Below is a small trained network, with its code and all its weights. Each question gives an input and a class and asks what happens when units are switched off, that is, made to give their printed mean instead of their output.

import numpy as np


def w(rows, s, z=0):
    codes = np.array(rows[::2]) - 128.0
    scale = np.full(codes.shape[1], s)
    scale[-1] = z or s
    return codes * scale


def norm(h):
    return h / np.sqrt((h * h).mean(-1, keepdims=True) + 1e-5)


def f(y):
    return np.maximum(y, 0)


def log_softmax(a):
    a = a - a.max(-1, keepdims=True)
    return a - np.log(np.exp(a).sum(-1, keepdims=True))


def net(x, mask):
    res = np.array(x, float).reshape(1, 5) / 4 @ E
    u = 0
    for l in range(2):
        y = f(norm(res) @ A[l][:, :-1].T + A[l][:, -1])
        res = res + np.where(mask[u : u + 10], y, B[l][:, -1]) @ B[l][:, :-1]
        u += 10
    return log_softmax(norm(res)[-1] @ U[:, :-1].T + U[:, -1])


A, B = {}, {}
E = w([
[102,97,119,141,178,100,1],'x0',
[180,218,187,48,155,129,187],'x1',
[58,163,221,148,82,94,121],'x2',
[130,187,150,162,191,203,169],'x3',
[109,81,216,127,82,183,118],'x4',
],0.0026)
A[0] = w([
[185,121,179,167,131,232,151,182],'0.n0',
[165,148,178,143,138,211,232,237],'0.n1',
[124,254,87,68,153,112,144,203],'0.n2',
[133,46,117,124,125,120,71,136],'0.n3',
[66,80,196,119,124,148,114,183],'0.n4',
[157,106,49,131,115,151,246,85],'0.n5',
[121,93,119,115,133,204,133,8],'0.n6',
[216,174,113,121,144,33,169,193],'0.n7',
[190,44,206,125,121,104,138,91],'0.n8',
[194,57,71,143,182,251,100,164],'0.n9',
],0.0044,0.0014)
B[0] = w([
[52,160,204,66,184,145,122,210],'0.n0',
[5,91,193,127,253,202,138,252],'0.n1',
[45,35,55,119,193,255,81,216],'0.n2',
[170,191,131,159,111,120,176,200],'0.n3',
[214,183,134,140,156,85,155,200],'0.n4',
[157,134,115,189,164,103,51,205],'0.n5',
[180,116,185,87,93,100,95,146],'0.n6',
[5,54,239,149,146,154,175,205],'0.n7',
[89,206,76,115,85,97,134,166],'0.n8',
[80,192,166,35,164,153,108,232],'0.n9',
],0.0036,0.0038)
A[1] = w([
[158,120,57,122,163,83,78,159],'1.n0',
[159,104,83,172,73,122,99,91],'1.n1',
[77,121,156,77,88,134,105,81],'1.n2',
[170,102,68,126,121,196,135,195],'1.n3',
[146,123,178,105,98,118,108,124],'1.n4',
[95,60,140,143,118,51,162,75],'1.n5',
[122,138,140,163,255,121,75,254],'1.n6',
[87,89,196,98,141,141,209,182],'1.n7',
[121,168,175,156,167,195,167,206],'1.n8',
[136,197,171,186,115,126,117,168],'1.n9',
],0.0061,0.0015)
B[1] = w([
[71,124,136,111,185,151,122,167],'1.n0',
[150,133,141,154,121,208,207,148],'1.n1',
[224,176,170,153,126,105,121,162],'1.n2',
[72,255,245,65,177,100,29,143],'1.n3',
[180,172,113,131,133,57,164,146],'1.n4',
[153,92,87,82,126,160,141,156],'1.n5',
[48,142,188,42,168,198,116,254],'1.n6',
[66,120,122,88,214,214,29,214],'1.n7',
[43,54,14,106,130,139,72,216],'1.n8',
[170,117,78,108,159,142,149,157],'1.n9',
],0.0045,0.0075)
U = w([
[1,149,155,62,208,193,72,254],'0',
[219,206,172,100,85,37,121,26],'1',
[165,79,60,231,40,133,206,52],'2',
],0.0084,0.0021)

Each question gives the input, the list of numbers given to net, and the class t.
The units are the neurons (one row each of A and B). Each row of codes is followed by its name. A weight is (code - 128) times the scale printed after its matrix; where a second scale follows, it is the last column's (A, B and U).
mask holds one flag per neuron, layer by layer. A switched-off neuron (its flag False) gives its mean, the last column of its row in B, instead of its output. The means were averaged over made-up inputs and are rounded, as every weight is.
A unit's drop is (log p(t) with every unit on - log p(t) with that unit switched off) / (log p(t) with every unit on - log p(t) with every unit switched off).
most important unit: the unit with the biggest drop
top k neurons: the k neurons with the biggest drops, biggest first
k most important neurons of layer l: the k neurons of layer l with the biggest drops, biggest first
drop of u: that unit's drop, to one decimal
input [-6,-5,6,-4,0], class 2: top 3 neurons => 0.n1, 1.n6, 0.n9
input [-6,-6,-1,-7,-5], class 2: 2 most important neurons of layer 1 => 1.n6, 1.n7
input [7,-5,6,-1,6], class 1: most important unit => 0.n1
input [2,-7,-4,-4,7], class 1: 3 most important neurons of layer 0 => 0.n1, 0.n2, 0.n9
input [4,7,7,-6,1], class 1: 3 most important neurons of layer 0 => 0.n1, 0.n0, 0.n9
input [-5,-8,-2,-8,-3], class 2: top 2 neurons => 1.n6, 1.n7
input [0,-1,3,-3,3], class 1: top 2 neurons => 0.n1, 1.n8
input [1,0,8,-4,6], class 1: top 2 neurons => 0.n1, 1.n6
input [7,-2,-1,-6,6], class 1: 2 most important neurons of layer 0 => 0.n2, 0.n1
input [-3,2,6,-8,2], class 1: drop of 1.n6 => 0.1
input [-4,-6,5,-2,-5], class 2: drop of 0.n1 => 0.3
input [-1,0,-1,-6,2], class 1: drop of 1.n1 => -0.1
input [8,-3,4,-7,8], class 1: drop of 1.n7 => 0.1
